Below is a small trained network, with its code and all its weights. Each question gives an input and a class and asks what happens when units are switched off, that is, made to give their printed mean instead of their output.

import numpy as np


def w(rows, s, z=0):
    codes = np.array(rows[::2]) - 128.0
    scale = np.full(codes.shape[1], s)
    scale[-1] = z or s
    return codes * scale


def f(y):
    return y / 2 * (1 + np.tanh(0.7978845608 * (y + 0.044715 * y**3)))


def log_softmax(a):
    a = a - a.max(-1, keepdims=True)
    return a - np.log(np.exp(a).sum(-1, keepdims=True))


def net(x, mask):
    res = np.array(x, float).reshape(1, 4) / 4 @ E
    y = f(res @ A[0][:, :-1].T + A[0][:, -1])
    res = res + np.where(mask, y, B[0][:, -1]) @ B[0][:, :-1]
    return log_softmax(res[-1] @ U[:, :-1].T + U[:, -1])


A, B = {}, {}
E = w([
[112,133,164,17,219,6,93,67],'x0',
[81,200,139,46,100,233,23,69],'x1',
[241,73,187,115,102,75,57,186],'x2',
[160,88,167,162,94,120,105,30],'x3',
],0.011)
A[0] = w([
[110,189,147,76,144,144,138,218,158],'neuron 1',
[201,106,107,137,120,85,87,123,153],'neuron 2',
[225,40,205,146,114,28,92,90,195],'neuron 3',
[168,151,147,76,190,68,132,208,190],'neuron 4',
[90,130,149,182,185,108,224,31,129],'neuron 5',
[63,159,93,96,173,137,88,83,232],'neuron 6',
[124,124,124,248,123,156,221,198,164],'neuron 7',
[86,150,76,88,54,167,96,47,38],'neuron 8',
[106,193,157,121,147,76,64,187,156],'neuron 9',
[123,147,122,123,67,172,80,43,254],'neuron 10',
[121,191,120,112,109,208,80,80,9],'neuron 11',
[57,80,157,173,196,59,211,43,82],'neuron 12',
[129,175,116,89,65,205,96,28,174],'neuron 13',
[140,107,59,144,60,172,122,187,168],'neuron 14',
[205,90,107,167,84,172,216,197,137],'neuron 15',
],0.011,0.0042)
B[0] = w([
[68,118,169,176,233,119,200,177,172],'neuron 1',
[168,45,103,111,104,117,86,136,179],'neuron 2',
[194,54,188,2,65,42,31,184,254],'neuron 3',
[138,122,142,124,189,150,180,198,205],'neuron 4',
[153,145,39,58,68,141,176,11,188],'neuron 5',
[138,133,57,73,176,206,129,121,195],'neuron 6',
[82,113,36,198,24,95,161,195,227],'neuron 7',
[207,157,198,212,173,227,68,81,189],'neuron 8',
[176,121,175,155,211,148,110,150,171],'neuron 9',
[88,141,166,128,173,208,23,66,203],'neuron 10',
[15,165,112,110,145,172,58,142,192],'neuron 11',
[157,153,12,48,122,120,191,38,201],'neuron 12',
[89,187,198,185,119,205,49,78,218],'neuron 13',
[158,118,137,219,94,174,89,185,195],'neuron 14',
[146,110,128,201,33,87,107,213,218],'neuron 15',
],0.009,0.02)
U = w([
[71,175,158,135,135,216,54,68,166],'0',
[173,109,177,170,158,127,135,148,68],'1',
[113,138,84,181,65,123,154,186,144],'2',
[8,230,202,225,165,4,124,4,5],'3',
[119,132,112,135,84,154,121,58,74],'4',
[178,62,195,59,98,66,83,126,134],'5',
[101,144,141,99,202,135,188,173,154],'6',
[124,149,69,75,127,142,195,38,182],'7',
],0.014,0.016)

Each question gives the input, the list of numbers given to net, and the class t.
The units are the neurons (one row each of A and B). Each row of codes is followed by its name. A weight is (code - 128) times the scale printed after its matrix; where a second scale follows, it is the last column's (A, B and U).
mask holds one flag per neuron, in row order. A switched-off neuron (its flag False) gives its mean, the last column of its row in B, instead of its output. The means were averaged over made-up inputs and are rounded, as every weight is.
A unit's drop is (log p(t) with every unit on - log p(t) with that unit switched off) / (log p(t) with every unit on - log p(t) with every unit switched off).
The circuit of an input: a set's keep is (log p(t) with only the set's units on - log p(t) with every unit switched off) / (log p(t) with every unit on - log p(t) with every unit switched off). Starting from the 12 units with the biggest drops (on a tie, the unit counted first), units are removed one at a time, each time the one whose removal leaves the highest keep (on an exact tie, the one counted first), for as long as the keep stays at least 0.8.
circuit, biggest first: the units of the circuit, biggest drop first
top k neurons: the k neurons with the biggest drops, biggest first
drop when u is switched off: that unit's drop, to one decimal
input [-5,-3,-4,8], class 2: circuit, biggest first -> neuron 7
input [5,-8,-3,5], class 7: top 2 neurons -> neuron 12; neuron 5
input [-3,-3,8,-5], class 2: top 3 neurons -> neuron 7; neuron 15; neuron 14
input [-6,-2,-6,8], class 4: circuit, biggest first -> neuron 5; neuron 10; neuron 7
input [3,-1,4,-6], class 6: circuit, biggest first -> neuron 4; neuron 1
input [5,0,-5,8], class 7: top 2 neurons -> neuron 12; neuron 5
input [3,-5,-5,-8], class 7: top 2 neurons -> neuron 12; neuron 5
input [3,-5,2,-6], class 6: top 2 neurons -> neuron 4; neuron 1
input [-6,-6,5,7], class 5: top 2 neurons -> neuron 3; neuron 2
input [7,0,-2,-3], class 7: drop when neuron 12 is switched off -> 0.2
input [7,-5,-5,-8], class 7: drop when neuron 12 is switched off -> 1.0
input [6,-7,-1,-8], class 6: drop when neuron 4 is switched off -> 0.9
